Below are the code and all the weights of a small trained network. Each question names an input and a class and asks about switching units off, where a switched-off unit gives its printed mean instead of its output.

import numpy as np


def w(rows, s, z=0):
    codes = np.array(rows[::2]) - 128.0
    scale = np.full(codes.shape[1], s)
    scale[-1] = z or s
    return codes * scale


def f(y):
    return y / 2 * (1 + np.tanh(0.7978845608 * (y + 0.044715 * y**3)))


def log_softmax(a):
    a = a - a.max(-1, keepdims=True)
    return a - np.log(np.exp(a).sum(-1, keepdims=True))


def net(x, mask):
    res = np.array(x, float).reshape(1, 8) / 4 @ E
    y = f(res @ A[0][:, :-1].T + A[0][:, -1])
    res = res + np.where(mask, y, B[0][:, -1]) @ B[0][:, :-1]
    return log_softmax(res[-1] @ U[:, :-1].T + U[:, -1])


A, B = {}, {}
E = w([
[119,188,139,125,71,162,224,100,111,57,150],'x0',
[66,99,93,166,138,213,144,108,163,116,179],'x1',
[219,89,184,191,118,131,107,118,154,177,166],'x2',
[93,105,72,144,230,120,113,152,101,91,121],'x3',
[129,154,125,137,166,69,192,89,254,88,173],'x4',
[65,191,120,70,142,152,92,185,152,182,253],'x5',
[164,126,88,184,128,77,156,189,93,94,129],'x6',
[130,108,151,59,120,78,146,47,112,135,128],'x7',
],0.0096)
A[0] = w([
[2,114,118,93,215,130,144,121,124,102,109,151],'neuron 0',
[61,178,66,49,187,140,155,63,175,57,145,175],'neuron 1',
[15,121,97,22,159,95,120,103,168,87,87,194],'neuron 2',
[136,106,163,158,101,130,199,36,218,134,163,130],'neuron 3',
[111,205,46,116,177,144,178,245,128,61,145,143],'neuron 4',
[177,172,85,183,138,110,191,232,166,40,167,194],'neuron 5',
[170,47,76,150,84,167,61,180,126,135,106,235],'neuron 6',
[108,150,75,100,152,124,168,73,218,125,229,172],'neuron 7',
[72,225,77,90,197,101,117,96,81,110,138,105],'neuron 8',
[178,139,125,158,177,127,129,91,117,112,73,98],'neuron 9',
[232,173,148,101,48,42,170,74,92,141,51,151],'neuron 10',
[140,42,167,171,62,111,165,91,207,72,133,254],'neuron 11',
[99,122,212,131,28,190,122,171,71,145,92,158],'neuron 12',
[71,157,86,166,156,74,173,212,148,66,173,128],'neuron 13',
[238,142,156,138,98,86,142,92,109,74,9,195],'neuron 14',
[131,74,118,154,218,92,45,153,123,182,110,220],'neuron 15',
[185,114,135,130,147,57,18,181,111,172,144,168],'neuron 16',
[157,48,125,151,187,75,32,171,168,194,153,184],'neuron 17',
[172,57,111,210,152,125,183,90,145,49,35,164],'neuron 18',
[91,103,193,172,122,188,132,72,187,140,185,222],'neuron 19',
[197,128,149,142,107,65,176,91,102,135,55,163],'neuron 20',
[208,164,176,79,66,89,180,78,178,124,178,211],'neuron 21',
[149,59,117,188,120,99,151,87,182,101,64,56],'neuron 22',
[50,78,112,130,12,227,117,140,132,150,168,155],'neuron 23',
[172,191,150,48,101,62,199,184,105,114,129,218],'neuron 24',
[14,149,59,51,181,223,84,96,78,135,132,222],'neuron 25',
[157,172,107,160,99,196,98,168,67,168,168,240],'neuron 26',
],0.0079,0.0027)
B[0] = w([
[124,139,169,108,154,115,164,202,187,100,74,203],'neuron 0',
[140,129,183,109,139,92,183,150,254,110,147,216],'neuron 1',
[164,119,170,71,144,113,153,222,221,66,105,209],'neuron 2',
[180,125,103,146,135,161,170,50,146,156,177,207],'neuron 3',
[65,171,94,163,83,120,139,196,120,149,90,226],'neuron 4',
[52,190,47,216,91,62,158,123,86,196,106,219],'neuron 5',
[136,137,128,166,172,180,68,90,98,93,95,208],'neuron 6',
[144,194,101,104,175,148,209,114,200,171,189,212],'neuron 7',
[106,151,132,115,120,107,148,189,198,123,99,185],'neuron 8',
[175,106,134,164,114,167,120,144,130,116,112,173],'neuron 9',
[191,88,125,53,63,71,88,111,98,98,139,240],'neuron 10',
[185,193,171,155,103,158,182,71,165,137,123,216],'neuron 11',
[83,77,165,102,89,161,83,117,30,128,147,206],'neuron 12',
[111,165,56,148,107,105,158,170,136,142,114,208],'neuron 13',
[187,83,161,176,44,47,90,76,102,70,143,251],'neuron 14',
[166,160,147,139,208,148,73,158,136,144,61,236],'neuron 15',
[180,167,93,134,160,96,42,180,99,189,120,222],'neuron 16',
[203,149,79,137,210,158,96,181,150,181,98,238],'neuron 17',
[167,102,184,224,72,192,142,86,175,75,50,248],'neuron 18',
[138,150,147,119,182,190,133,75,131,149,168,200],'neuron 19',
[188,86,113,125,72,74,102,90,89,60,141,216],'neuron 20',
[153,139,75,81,122,101,161,82,135,181,212,214],'neuron 21',
[140,101,197,179,133,128,120,111,173,110,116,198],'neuron 22',
[70,108,163,141,152,197,140,110,88,125,151,205],'neuron 23',
[109,123,55,79,89,41,117,167,108,132,176,189],'neuron 24',
[78,76,197,41,159,183,142,189,141,81,94,240],'neuron 25',
[34,70,141,120,134,171,72,116,55,155,138,204],'neuron 26',
],0.0075,0.012)
U = w([
[192,108,120,31,62,22,78,107,116,123,152,5],'0',
[31,86,165,101,133,223,58,122,81,140,119,182],'1',
[179,150,126,129,186,144,224,36,183,197,187,39],'2',
[93,121,157,69,186,124,183,188,198,89,79,183],'3',
[46,162,62,229,117,96,178,184,133,171,100,47],'4',
[210,96,165,215,75,119,126,67,143,69,38,158],'5',
[222,127,116,166,254,127,22,167,141,213,71,246],'6',
],0.0079,0.0016)

Each question gives the input, the list of numbers given to net, and the class t.
The units are the neurons (one row each of A and B). Each row of codes is followed by its name. A weight is (code - 128) times the scale printed after its matrix; where a second scale follows, it is the last column's (A, B and U).
mask holds one flag per neuron, in row order. A switched-off neuron (its flag False) gives its mean, the last column of its row in B, instead of its output. The means were averaged over made-up inputs and are rounded, as every weight is.
A unit's drop is (log p(t) with every unit on - log p(t) with that unit switched off) / (log p(t) with every unit on - log p(t) with every unit switched off).
The circuit of an input: a set's keep is (log p(t) with only the set's units on - log p(t) with every unit switched off) / (log p(t) with every unit on - log p(t) with every unit switched off). Starting from the 12 units with the biggest drops (on a tie, the unit counted first), units are removed one at a time, each time the one whose removal leaves the highest keep (on an exact tie, the one counted first), for as long as the keep stays at least 0.8.
circuit, biggest first: the units of the circuit, biggest drop first
top k neurons: the k neurons with the biggest drops, biggest first
drop of u: that unit's drop, to one decimal
input [4,4,-2,5,-5,4,-7,-3], class 3: top 2 neurons : [neuron 0; neuron 1]
input [5,-4,8,-6,1,-3,-2,-2], class 0: circuit, biggest first : [neuron 21; neuron 10]
input [-8,-6,-6,2,5,7,0,1], class 3: circuit, biggest first : [neuron 2]
input [-7,-4,-5,-8,3,-7,-1,7], class 0: top 2 neurons : [neuron 10; neuron 21]
input [-6,-4,8,3,5,-6,8,-7], class 5: top 4 neurons : [neuron 18; neuron 14; neuron 20; neuron 22]
input [3,7,2,5,5,7,-2,2], class 3: top 3 neurons : [neuron 25; neuron 0; neuron 2]
input [2,5,2,5,5,5,-3,-6], class 4: top 4 neurons : [neuron 5; neuron 4; neuron 13; neuron 10]
input [4,7,6,5,8,5,7,-2], class 4: top 3 neurons : [neuron 5; neuron 4; neuron 13]
input [-1,-4,5,-8,3,8,4,-8], class 4: top 2 neurons : [neuron 5; neuron 15]
input [5,-6,0,0,2,-4,4,8], class 0: top 2 neurons : [neuron 10; neuron 24]
input [6,1,-3,3,7,4,-3,-8], class 4: top 3 neurons : [neuron 5; neuron 4; neuron 13]
input [4,-5,-8,0,2,-2,-1,-6], class 4: top 2 neurons : [neuron 5; neuron 4]
input [-3,1,-3,6,6,-5,3,-7], class 4: drop of neuron 4 : 0.1
input [5,7,-5,0,8,-6,5,-8], class 4: circuit, biggest first : [neuron 5]
input [-3,3,-8,8,8,-7,8,-5], class 4: drop of neuron 5 : 0.7
input [4,-1,-7,-6,6,0,-6,-2], class 2: drop of neuron 3 : 0.2
input [8,-6,3,-3,-8,-5,3,-1], class 0: drop of neuron 24 : 0.2
